Here is a tiny trained network, its code and every weight. The questions are about switching its units off for an input and a class, where a switched-off unit gives its printed mean instead of its output.

import numpy as np


def w(rows, s, z=0):
    codes = np.array(rows[::2]) - 128.0
    scale = np.full(codes.shape[1], s)
    scale[-1] = z or s
    return codes * scale


def f(y):
    return np.maximum(y, 0)


def log_softmax(a):
    a = a - a.max(-1, keepdims=True)
    return a - np.log(np.exp(a).sum(-1, keepdims=True))


def net(x, mask):
    res = np.array(x, float).reshape(1, 6) / 4 @ E
    y = f(res @ A[0][:, :-1].T + A[0][:, -1])
    res = res + np.where(mask, y, B[0][:, -1]) @ B[0][:, :-1]
    return log_softmax(res[-1] @ U[:, :-1].T + U[:, -1])


A, B = {}, {}
E = w([
[222,103,144,102,245,158,51,121,136],'x0',
[124,79,87,168,79,72,77,74,162],'x1',
[69,111,200,199,163,121,98,69,82],'x2',
[137,58,125,99,119,177,169,105,8],'x3',
[208,151,190,145,67,105,44,153,79],'x4',
[76,187,92,108,136,94,91,148,89],'x5',
],0.011)
A[0] = w([
[126,132,116,113,120,114,172,111,182,174],'N0',
[161,153,129,93,79,110,126,158,92,119],'N1',
[118,200,116,145,95,84,193,96,142,142],'N2',
[169,96,79,74,163,150,109,128,196,166],'N3',
[79,82,128,242,109,142,143,89,184,179],'N4',
[141,102,173,92,167,129,152,97,45,96],'N5',
[153,105,129,137,164,156,106,130,64,163],'N6',
[52,163,92,158,121,130,195,89,124,204],'N7',
[158,90,141,141,159,178,175,132,33,152],'N8',
[121,232,57,68,146,73,86,193,69,179],'N9',
[156,104,149,142,62,185,155,187,128,118],'N10',
[173,83,83,140,176,213,158,154,153,192],'N11',
[133,181,118,44,155,105,103,159,69,156],'N12',
[159,123,202,100,58,189,137,175,85,135],'N13',
[97,133,164,152,70,154,186,115,124,221],'N14',
[203,126,163,152,111,112,95,112,191,250],'N15',
[141,134,71,91,152,120,190,132,175,174],'N16',
[22,113,114,160,46,147,175,97,180,140],'N17',
[145,187,120,114,101,99,120,175,92,160],'N18',
[162,91,181,143,66,113,85,144,142,159],'N19',
[133,84,164,105,151,209,116,109,41,104],'N20',
[165,71,195,160,176,93,76,105,108,232],'N21',
[160,148,113,162,165,114,87,120,142,124],'N22',
[85,169,110,82,154,109,9,194,102,254],'N23',
[132,102,173,117,151,160,145,91,83,126],'N24',
[72,184,140,172,110,113,120,112,135,131],'N25',
[27,123,115,167,106,125,207,125,124,160],'N26',
],0.011,0.0041)
B[0] = w([
[84,61,104,111,153,117,137,143,180,178],'N0',
[95,138,25,151,68,132,155,153,95,173],'N1',
[50,96,147,104,137,130,163,162,134,197],'N2',
[168,110,41,181,194,83,150,72,210,198],'N3',
[90,144,202,98,169,77,90,127,121,220],'N4',
[182,89,119,107,171,178,148,116,83,190],'N5',
[204,127,135,150,130,198,118,98,64,182],'N6',
[67,73,184,2,131,81,134,137,158,229],'N7',
[174,81,85,75,143,172,203,120,14,211],'N8',
[105,187,170,80,50,198,183,96,212,230],'N9',
[92,144,88,182,125,93,172,170,113,174],'N10',
[132,106,53,141,181,167,164,136,153,196],'N11',
[125,160,114,71,97,217,181,104,135,193],'N12',
[104,148,65,156,112,119,163,176,73,195],'N13',
[87,75,135,122,105,94,168,187,119,211],'N14',
[135,159,94,215,151,65,118,114,126,210],'N15',
[129,128,100,112,141,120,171,163,191,197],'N16',
[96,96,146,75,153,53,122,158,126,249],'N17',
[85,148,117,147,66,158,125,134,150,183],'N18',
[126,155,138,190,116,108,94,152,96,193],'N19',
[194,60,72,95,156,221,108,73,59,207],'N20',
[213,137,168,199,135,142,64,65,94,212],'N21',
[159,184,172,154,136,80,122,102,136,174],'N22',
[120,169,174,85,82,207,85,67,146,226],'N23',
[166,68,129,85,180,162,144,89,57,180],'N24',
[83,150,166,126,134,127,87,138,122,194],'N25',
[81,99,228,25,133,58,99,159,106,240],'N26',
],0.0081,0.015)
U = w([
[123,207,132,75,33,180,151,102,147,121],'0',
[122,157,81,152,34,113,172,205,61,162],'1',
[192,99,105,98,144,185,146,90,6,2],'2',
[92,91,196,61,140,71,136,148,115,166],'3',
[160,111,74,133,183,107,171,128,217,113],'4',
[188,184,174,201,121,97,11,54,96,232],'5',
],0.011,0.0011)

Each question gives the input, the list of numbers given to net, and the class t.
The units are the neurons (one row each of A and B). Each row of codes is followed by its name. A weight is (code - 128) times the scale printed after its matrix; where a second scale follows, it is the last column's (A, B and U).
mask holds one flag per neuron, in row order. A switched-off neuron (its flag False) gives its mean, the last column of its row in B, instead of its output. The means were averaged over made-up inputs and are rounded, as every weight is.
A unit's drop is (log p(t) with every unit on - log p(t) with that unit switched off) / (log p(t) with every unit on - log p(t) with every unit switched off).
The circuit of an input: a set's keep is (log p(t) with only the set's units on - log p(t) with every unit switched off) / (log p(t) with every unit on - log p(t) with every unit switched off). Starting from the 12 units with the biggest drops (on a tie, the unit counted first), units are removed one at a time, each time the one whose removal leaves the highest keep (on an exact tie, the one counted first), for as long as the keep stays at least 0.8.
circuit, biggest first: the units of the circuit, biggest drop first
unit that matters most: the unit with the biggest drop
top k neurons: the k neurons with the biggest drops, biggest first
drop when u is switched off: that unit's drop, to one decimal
input [7,-2,-7,2,-2,-4], class 4: circuit, biggest first -> [N3]
input [-2,-6,6,-3,2,-3], class 2: circuit, biggest first -> [N17 N7]
input [-1,2,-8,5,1,-5], class 1: circuit, biggest first -> [N13 N10]
input [3,5,8,-2,-5,6], class 5: circuit, biggest first -> [N21 N14]
input [4,0,-3,-3,3,-8], class 5: circuit, biggest first -> [N21 N15]
input [-1,1,1,2,6,3], class 0: circuit, biggest first -> [N23 N18 N17]
input [3,-8,5,-4,4,1], class 2: top 2 neurons -> [N12 N4]
input [-8,7,0,-2,8,-5], class 1: top 2 neurons -> [N19 N7]
input [-2,-5,0,0,8,-8], class 1: top 2 neurons -> [N13 N10]
input [-1,-8,1,-6,0,-2], class 0: top 2 neurons -> [N17 N26]
input [5,-6,-3,-1,-2,-6], class 4: top 2 neurons -> [N3 N11]
input [1,-6,-6,-7,1,1], class 0: drop when N9 is switched off -> 0.2
input [2,-4,-8,0,-8,2], class 4: drop when N18 is switched off -> 0.0
input [8,0,-2,0,-4,-5], class 4: drop when N3 is switched off -> 0.8
input [-2,-1,7,0,3,-2], class 2: unit that matters most -> N24
